46  -34  21  -12  12  7  66 : K940
-20  15  -9  5  -5  -2  -29 : K134
43  -32  18  -12  11  6  62 : K56
-7  -4  -37  -6  7  4  34 : K663
-18  14  -7  5  -4  -2  -24 : K393
-27  20  -12  7  -6  -4  -37 : K464
12  -8  5  -3  4  0  16 : K657
-18  14  -7  4  -4  -3  -26 : K959
36  14  -7  4  -4  -3  -26 : K541
-63  48  -28  17  -18  -9  -89 : K562
-16  11  5  -7  -5  -1  -22 : K883
10  -7  5  -3  3  1  14 : K154
asked: -6  -4  -37
K464
asked: -18  14  -7  5  -4  -2  -24
K393

-9  3  -32  54  4 : K883
2  -16  44  -79  34 : K541
-71  41  -8  -8  48 : K940
-21  -93  -27  35  -33 : K663
23  -70  -15  30  -57 : K657
18  -9  -42  50  -55 : K959
2  -33  68  44  -26 : K154
-10  25  -32  54  4 : K393
asked: -10  25  -32  54  4
K393
asked: -9  3  -32  54  4
K883
asked: -93  -27  35  -33
K663

30  -66  -31  -53  18  -57  -42  -1  28  13  -25  39  -2  -43  -45  19  -76  -56  21  29  -7  46  -47  -57  -52 = K663
-49  24  29  31  9  17  13  -39  -45  -51  -32  -43  -41  38  14  -44  16  40  -42  -46  23  -57  -7  18  26 = K56
28  -53  -70  -60  -62  -47  -54  -12  39  25  7  11  -29  -67  -46  -44  40  -42  16  14  -74  34  -40  -42  -57 = K657
asked: -46  -44  40  -42
K657
asked: 14  -44  16  40  -42  -46
K56
asked: 29  31  9  17  13  -39
K56

3  -20  15  -3  6  -34  60  -36  1  -22  K562
11  -21  65  19  -4  21  32  -36  29  -82  K464
26  -60  -41  70  5  3  75  -8  -16  30  K541
12  -35  46  37  2  12  21  -14  -3  -20  K883
asked: 37  2
K883
asked: -36  29  -82
K464

0  -21  -23  -2  53 : K883
-4  6  -17  -20  -84 : K393
-4  6  2  34  55 : K657
10  -14  27  1  55 : K541
10  -14  27  1  9 : K940
asked: -4  6  2  34  55
K657
asked: -23  -2
K883
asked: 6  2
K657
asked: 10  -14  27  1  9
K940
asked: -4  6  -17  -20
K393

48  60  -11  3  -79  -2  -41  -90 : K154
-24  -79  51  60  -11  3  -40  -80 : K657
39  -7  -9  57  -63  3  -40  -80 : K464
asked: 48  60  -11  3  -79
K154
asked: -9  57  -63
K464
asked: 51  60
K657
asked: 51  60  -11  3
K657
asked: -79  51  60  -11  3
K657
asked: -24  -79  51  60
K657
asked: 60  -11  3  -79  -2  -41
K154

5  -14  -4  28  1  8  -31  -17  -19  9  4  17  1  -29  -4  20  3  10  -11  -33  -26  17  -24  22  13  -13  6  -28  -4  4  -12  -10  -6  27  48  12  -4  -12  -3  -4  12  -8  -5  -31  2  16  21  -3  10  -12  -3  6  -2  26  0  -31 = K562
9  2  6  -7  -5  5  -13  -11  -12  16  0  -2  5  -10  -6  13  -5  16  17  -24  -18  19  -14  11  10  3  4  6  -6  4  -6  -8  14  18  24  7  10  1  -6  -4  -2  5  -3  -20  -11  11  20  4  10  -3  5  -14  -1  28  1  -14 = K154
0  -6  -11  4  7  23  -26  -15  -22  1  -18  3  -1  -18  -2  13  6  9  7  -19  -13  22  -21  2  26  -6  10  -17  -1  19  -15  -6  5  18  28  28  14  3  -17  -2  10  16  1  -23  2  12  16  1  7  3  -1  -17  2  26  14  -23 = K940
-29  -16  -7  7  -9  -10  5  7  11  2  10  11  0  -1  -2  3  2  -6  -17  -7  -6  -12  6  11  -13  -8  -4  -14  -2  -9  7  -5  -12  1  2  -12  -13  -10  9  -1  3  -14  -3  8  5  -4  -4  -3  2  -8  -4  15  -2  -12  -5  5 = K464
-22  -25  -26  18  3  6  -24  -12  -9  -56  2  16  -32  -15  26  -1  34  -34  -34  32  20  -22  -19  -5  3  -15  6  -31  34  2  -17  14  -30  -3  6  11  -16  -9  4  9  17  -12  4  -5  48  -5  -32  -8  -22  -6  -13  22  0  -41  4  -19 = K663
-15  -48  -10  8  -29  2  -31  -16  -16  36  14  23  8  -43  -14  41  -8  20  -13  -71  -56  23  -25  51  9  -15  4  -31  -14  0  -8  -27  -5  52  82  5  -7  -21  1  -8  10  -15  -13  -48  -5  27  38  -3  19  -26  -3  9  -6  40  -6  -37 = K56
asked: -15  4  -31  -14  0  -8
K56
asked: -2  -9  7  -5  -12  1  2
K464
asked: 4  -6
K154
asked: 5  -14  -1  28  1
K154
asked: -31  -16
K56
asked: -71  -56  23  -25
K56
asked: 20  -22
K663

39  -27  11  46 -> K393
-6  39  52  -24 -> K562
19  -1  -70  19 -> K134
21  9  56  -4 -> K663
69  -34  -6  18 -> K464
23  9  56  -4 -> K940
19  -1  -61  27 -> K959
9  59  -73  10 -> K154
22  -28  7  34 -> K541
2  -24  52  39 -> K883
39  -27  -85  16 -> K56
asked: -34  -6  18
K464
asked: 22  -28  7
K541
asked: -1  -70
K134
asked: -24  52  39
K883
asked: 21  9  56  -4
K663

-28  9  -44  38  -60  10  -18  -45  34  -57  6  74  20  -23  -9  0  14  18  56  -11  -16  -59  87  -6  -33  -1  -31  -13  23  19  -2  25  33  -35  -46  -45  45  -32  -89  8  33  5  -44  23 = K657
-28  30  -7  46  -25  20  -21  -45  40  -16  33  24  19  10  11  -1  -26  -6  40  7  -45  -39  35  -16  -16  -29  -43  -11  4  12  19  8  49  -14  -3  -41  3  11  -76  -11  13  13  -31  -7 = K393
-15  -4  -70  56  -20  -27  -7  -34  52  -41  -10  13  22  -11  19  5  8  3  31  -41  23  -48  73  -16  -29  -16  -52  11  13  -20  9  0  32  -33  -5  -58  33  -29  -81  29  31  -9  -4  -1 = K663
-25  5  -37  27  -1  7  3  -38  33  -28  14  8  21  12  25  -8  -11  -1  13  -4  -17  -43  31  -28  -21  -32  -42  6  16  14  32  11  62  -35  -46  -58  33  11  -88  26  8  -17  -17  -10 = K154
56  -20  -28  44  -13  -17  -16  -45  52  -32  7  16  10  -4  -5  9  5  12  28  -23  9  -28  86  -17  -25  2  -29  10  17  -12  26  13  46  -46  -16  -55  56  11  -65  3  12  -11  -19  -24 = K464
asked: 5  -44
K657
asked: 56  -20  -27
K663

2  31  -1  2  -23  K541
-1  4  -26  36  -62  K959
34  -52  10  -74  40  K56
-23  20  5  49  29  K663
2  31  20  49  42  K134
-23  5  20  49  29  K940
asked: -23  5  20
K940
asked: 2  31  20  49  42
K134
asked: -23  5  20  49  29
K940

17  0  -18  7  -18  -32  3  -40  30  8  K959
17  0  -18  7  -18  -32  -67  14  3  0  K134
-1  -18  7  -18  12  28  44  -14  11  -12  K562
asked: -18  12  28  44  -14  11  -12
K562
asked: 17  0  -18  7  -18  -32  -67  14  3  0
K134
asked: -40  30  8
K959
asked: 17  0  -18  7  -18  -32  3  -40  30  8
K959

6  -8  39  -28  K940
-1  14  -30  58  K134
10  -52  -56  39  K56
3  -6  50  -65  K562
-4  5  8  -11  K663
8  -1  13  14  K541
0  -40  -16  -75  K883
-9  39  38  -6  K657
10  -27  -56  39  K393
-37  -16  0  -79  K464
asked: 0  -40  -16
K883
asked: 0  -79
K464
asked: -40  -16
K883
asked: -6  50
K562
asked: 5  8
K663
asked: 14  -30  58
K134
asked: 10  -27
K393

46  -24  -4  -15  15  -44  18  18  52  3  3  15  0  34  -30  34  14  -25  50  5  33  20  49  6  -1  27  -23  3  4  -49  6  18  22  -28  -7  19  21  -2  4  7  17  -68  -20  -33  22  24  21  27  1  -10  0  18  17  -17  -50  11  -61  39  -10  -23  46  -7 : K56
-18  -61  14  7  33  -34  5  11  0  28  15  -8  -19  -40  30  8  55  9  22  2  -14  -21  19  -23  13  26  -18  24  12  6  25  -27  0  2  37  -1  -6  6  29  -15  -8  -14  0  -53  21  22  18  14  -16  -3  -3  -7  12  -45  23  21  -15  7  30  21  -18  22 : K959
-2  9  28  0  52  -33  12  9  27  7  18  15  15  -29  -13  -4  -3  8  -20  7  28  -16  50  -1  -10  8  0  -6  4  12  17  -6  -13  13  -36  29  8  10  22  -6  -7  -7  15  33  -15  -19  36  6  -7  13  38  15  11  -19  35  53  -26  27  13  -17  -15  -24 : K562
25  -13  31  -17  15  -60  35  11  48  -15  -12  29  -12  36  13  6  13  -13  32  12  39  16  39  -10  19  15  -15  -49  3  4  -5  15  11  -5  -31  28  18  11  -7  2  18  -30  -22  -43  30  45  27  54  -21  -4  -2  -7  5  5  -35  21  -53  41  -13  -61  23  -26 : K393
asked: 12  39  16  39
K393
asked: -21  -4  -2  -7  5  5  -35
K393
asked: 8  -20  7  28  -16  50  -1  -10
K562
asked: -49  3  4
K393

-7  6  -8  -6  -6  6  -13  6  4  -8  8  6  -8  -10  7  6  -6  7  -8  7  6  -9  4  6  5  6  6  -8  3  4  5  -7 : K464
42  -35  47  43  41  -33  67  -47  -33  48  -35  -38  48  55  -30  -39  43  -33  42  -35  -39  49  -32  -40  -47  -44  -44  55  -43  -46  -32  45 : K541
-12  -14  20  13  15  -15  28  -12  -9  19  -17  -14  20  21  -13  -14  15  -21  15  -17  -12  19  -11  -15  -11  -14  13  20  -10  -10  11  18 : K959
-19  14  -20  -18  -17  16  -29  18  11  -19  17  17  -19  -24  14  17  -17  15  -19  15  16  -20  12  16  15  17  17  -22  13  14  16  -19 : K56
9  -7  9  9  8  -6  13  -10  -7  9  -6  -8  9  11  -6  -8  9  -5  9  -6  -8  10  -6  -8  -11  -9  -10  11  -10  -11  -6  9 : K657
31  -23  38  35  32  -31  48  -34  -20  33  -29  -31  35  42  -21  -34  33  -29  30  -27  -28  35  -26  -29  -25  -31  -28  40  -25  -23  -30  36 : K562
13  -14  20  13  15  -15  28  -12  -9  19  -17  -14  20  21  -13  -14  15  -21  15  -17  -12  19  -11  -15  -11  -14  -12  20  -10  -10  -11  18 : K393
asked: 13  -14  20  13  15  -15  28  -12  -9  19  -17  -14  20  21  -13  -14  15  -21  15  -17  -12  19  -11  -15  -11  -14  -12  20  -10  -10  -11  18
K393
asked: -17  -12  19  -11  -15  -11  -14  13  20  -10  -10
K959
asked: -35  -39
K541

58  -15  27  62  -41  38  -41  35  33  -37  32  29  -10  30  20  -42  -7 : K940
73  55  -12  -61  74  -56  19  -40  -51  52  -70  -57  -62  -67  -42  78  -86 : K562
23  48  -28  -27  30  17  -41  -10  30  35  -37  -42  33  32  20  29  -49 : K663
asked: -41  -10
K663
asked: -41  35  33  -37  32  29  -10  30  20  -42
K940
asked: 19  -40  -51  52  -70
K562
asked: 74  -56  19  -40  -51  52  -70  -57  -62
K562
asked: 52  -70  -57  -62  -67
K562
asked: -37  -42  33  32  20
K663
asked: -37  -42  33
K663

-33  -35  21  16  -60  -13  24  1  -25  -44  16  -43  4  2  73  -70  -39  35  31  -48  -68  14 = K657
-12  52  -8  -47  18  -9  -8  19  -34  0  76  -26  37  -24  -34  -59  -10  39  -47  -46  -11  25 = K154
-11  -28  18  -18  -30  17  49  -63  -49  -83  39  10  -54  -19  29  16  -14  -32  19  -31  -47  9 = K464
3  -14  -4  -45  15  12  42  -77  -44  -63  35  50  -46  -10  -10  80  8  -45  0  -38  -7  15 = K562
-17  -43  1  40  -6  -42  -11  51  -33  -42  3  -50  52  68  71  -87  -5  25  6  -44  32  4 = K883
-18  -1  37  20  -77  29  40  -74  4  -36  0  31  -50  -47  -71  7  -11  -29  16  41  -68  7 = K959
-11  -5  40  68  -80  -11  6  -4  32  -13  -49  -29  -13  -12  -9  -82  -17  -8  18  64  -42  -15 = K541
asked: -47  9
K464
asked: -45  0  -38  -7
K562

59  58  46  50  -45  -57  54  -56  48  -48  50  54  -51  69  -42  51  60  -57  -60  66  53  -52  -45  56  -53  -58  58  -55  -59  63  -58  -58  -59  57  79  53  -52 = K56
-56  67  58  -51  -48  57  53  -54  63  -48  50  54  -51  69  -42  51  59  -56  67  66  53  -52  -45  56  -53  -74  53  -46  -53  55  -54  -63  -61  52  67  52  -64 = K657
-47  -52  -65  -66  59  69  -62  53  -62  72  -64  -54  60  -47  47  -63  -56  67  59  -51  -48  57  53  -54  63  49  -72  53  61  -53  50  52  55  -46  -50  -50  44 = K134
asked: -56  67  59
K134
asked: -56  67  59  -51  -48  57  53  -54  63
K134
asked: -56  67  58
K657
asked: 72  -64  -54  60
K134
asked: 60  -47  47  -63  -56  67  59
K134
asked: -65  -66  59
K134
asked: 56  -53  -74  53
K657

2  13  29  -36  -25  -31  K940
-21  38  -9  28  14  22  K56
-4  -2  -11  -13  3  -68  K959
-22  -5  1  7  11  -3  K541
-2  2  -77  15  9  75  K657
-4  -2  -13  -11  3  13  K154
-17  6  -21  -38  -17  23  K562
28  -49  -17  19  17  25  K883
-7  3  17  26  26  -18  K663
28  -49  -17  20  17  25  K393
-22  24  1  7  11  -3  K464
asked: 6  -21  -38  -17  23
K562
asked: -2  -11  -13  3
K959
asked: 26  -18
K663
asked: -4  -2  -13  -11  3
K154

32  65  -11  -16  -27  50  12  12  19  -11  4  13  58  44  -47  -30  -2  -30  30  57 -> K464
10  67  1  -22  6  13  52  2  11  -19  -8  10  57  40  -45  -28  -3  -30  37  61 -> K134
-11  -26  15  -18  -12  8  16  17  -28  -20  -59  17  -50  -40  69  -11  -13  10  14  9 -> K154
0  -12  21  70  16  -9  14  4  -27  -14  1  -22  -49  -40  93  -16  -10  -10  -15  -54 -> K959
36  -4  -43  -5  -15  -34  -29  -22  39  -4  34  43  -6  63  -52  -51  30  11  -31  0 -> K56
43  0  -43  -5  -18  -32  -28  -22  41  -6  34  44  2  63  -53  -50  30  9  -31  0 -> K562
52  23  -41  -4  -34  -13  -22  -6  43  -14  25  43  39  62  -57  -45  25  -8  -19  13 -> K393
44  1  -43  -5  -18  -32  -22  43  -6  -6  33  44  3  63  -53  -50  30  9  -30  1 -> K663
11  67  -1  -19  -22  52  13  11  6  -8  2  9  57  39  -45  -28  -2  -30  37  60 -> K541
-11  -26  15  -18  -12  8  16  17  -28  -20  -59  -37  44  -40  -20  81  -15  -8  -27  -50 -> K883
11  67  -1  -19  -22  52  13  11  6  -8  2  12  58  45  -48  -30  -1  -30  29  57 -> K940
asked: 11  67  -1  -19  -22  52  13  11  6  -8  2  9  57  39  -45  -28  -2  -30  37  60
K541
asked: -22  -6  43
K393

-11  -10  11  44  -42  K663
-10  9  10  -10  9  K959
-36  36  40  -38  37  K393
0  0  -81  78  -74  K541
11  -10  -11  2  -3  K464
11  -10  -11  11  -11  K883
0  0  0  -1  1  K562
asked: 0  0  0  -1  1
K562
asked: 11  -10  -11  2  -3
K464
asked: 0  0  -81
K541
asked: 0  0  0  -1
K562

-35  -45  -15  -24  -48  72 : K154
22  -46  -17  39  35  -13 : K940
17  -21  8  -8  -42  -18 : K464
63  -46  0  -25  7  36 : K657
-35  -28  7  0  -25  36 : K134
27  6  6  -24  -44  -4 : K663
3  19  14  27  -18  -16 : K959
asked: 63  -46  0  -25  7  36
K657
asked: 7  0  -25  36
K134
asked: -35  -28  7  0  -25  36
K134
asked: -42  -18
K464
asked: -35  -45
K154
asked: -35  -45  -15
K154

